Each row is followed by its group and then its class within the group.
[ 14   1  -5  11  11   0   8 -19  24  -9  -4 -25   1  -4 -10   1 -14 -12
 -27   0  -8  -6   9  12   2  15  -4   3  -2  -7 -16 -37  -5  42  -7   6
   6  19   0  -4  -7  -4  -8  -2   6  15  16  -8 -13  -9   7   5 -11  16
  -7  -7   2  -4  -4   4   4  11]  Z/K
[ 41  -2  -3  13  16  -1   2  -1  17  -6   3  -2   4 -29   1  -6 -12 -21
 -28  -3  -9  -9 -14   5   2  12 -14   1  -2 -11 -15 -23 -21  39 -10   0
  34   6   3  -5 -14 -10 -10   0  11   5  10  -8   3  -3  11   0  -9  12
 -12  -7   6   8  -4   7   4  11]  Z/K
[ 16   4  -4   2   1  -3  -9  19 -11 -12 -10 -24  -4   2 -15  -1   4  17
   6  -1  14   7  16   4   4  -4   1   4  -7   9   5  17  26 -10  -3  -2
 -14  22  -5  10  -5  12  -4   0 -24  -9  -2   8 -13   3 -10   7  14  -3
  19   1  -8   4   6   4   5   0]  B/D
[-15  -1  -9  -4  16  -6  12  -9  29  -7   2  -7   7   8   7  -3  -6   5
 -40  -3  -6 -11  -6   7  13  10   2  -9  12  -5 -24 -19 -12  46  -1   9
 -28  14   7  -9 -10   6 -15  -1  40  12  10  -4  -2 -17  -2   6  -1  -3
  -6 -10   8   2 -11   6   7  -7]  Z/K
[ 26   3   1   5   2  -7 -11  11 -13  -4  -8  -9   1  -9 -10  -4  10   7
  31   2  14   4  17  -4   6 -14   1   0  -5   3  16  30  20 -26   1  -6
 -28  17   0   3   3  14   3   5 -27  -5 -10  13   1   4 -12   4  15  -8
  20   9  -5   6   5   5   3   1]  B/D
[ -3   1   1  -6  -1  -4  -5  14 -14   5  -2 -12   1   1  10  -5  11   5
  19  -4   6   8  18   4   6 -18   7   3  -4   8  13  24  14 -18  -5  -6
 -32   3  -9   8  -3  17  -1   5 -18 -24  -5   3   3   8  -2  12  14  -5
  16  11  -2  10   0   7   0  -8]  B/P
[ 19  -1  -2   3   2   1   4  -7   8  -3   2 -14   1   3  -4   5  -3   0
 -29   4   0  -4   2   8   6   7  -7  -4   3  -6  -8 -18 -22  20   6   2
  15   5   0   1  -2  -4  -7  -2   9  -8  12  -6  -2  -3  16  12  -3   9
 -11  -8  -2   4  -5   3   0   5]  Z/K
[  9  -3  -5  -8  10  -8   5  13  30  -5   1  -3   1   8   3  -5 -17  17
 -33   1 -11 -15 -15   2  10   3   4  -4  20   2 -23 -24 -11  47   0  11
   3 -10   5 -10  -4 -12  -9  -3  36  12   8  -4 -10  -8  -9   9  -8  -2
  -3  -5  11  -5  -7  10   6 -30]  Z/K
[ 47   4  -1   6   6  -4  -8  -2   2  -5  -6  -5   2 -16 -11  -3   0   0
  18   2  12   1  17   0   9  -7   2  -4  -3   2   6  14   5  -3   0  -2
 -11  19   1   5   5   5   2   4  -7   8  -1  10   0  -4  -3   8   4  -7
  13   3  -2   6   9   3   6   9]  B/D
[-43  -2  -9 -12   6  -5  10  -8   8  -5   0  -3   8  26  11  -2   7  17
 -21  -1 -17  -2   1   7   5   0   9  -4   7   2 -12 -13  -1  11  -1   2
 -44   2  -2   4  -5   9 -10  -4  18 -14   3  -5  -4  -3  -1   4   0  -5
  -2  -2   5   2 -10  -1   2 -16]  Z/X
[-18  -1  -9 -11   5   2   6   0   1 -11   3 -15   1  38   3   4  10  31
 -43   2 -18   0 -11   9  -4  10   2  -1   2   1 -20 -15 -12  15   4   0
 -13  13   5   2   0   3 -10 -10  12 -15   3   2  -1  -6  -4  16   5   2
  -7 -10   4   5 -11  -1   0 -17]  Z/X
[ 34   5   2   1   5  -1 -12  20  -3  -7  -2  -8  -5  -7 -13   5  -1   6
  11  -1   6  -2  10  -1   2  -5 -13   2  -2  14   4  11  20  17  -1   1
   3   6   2  -4   2   1   6   4 -14   3  -5   8  -5   2 -15   3   6  -7
  20   7  -3   5   7   6   6 -15]  B/D
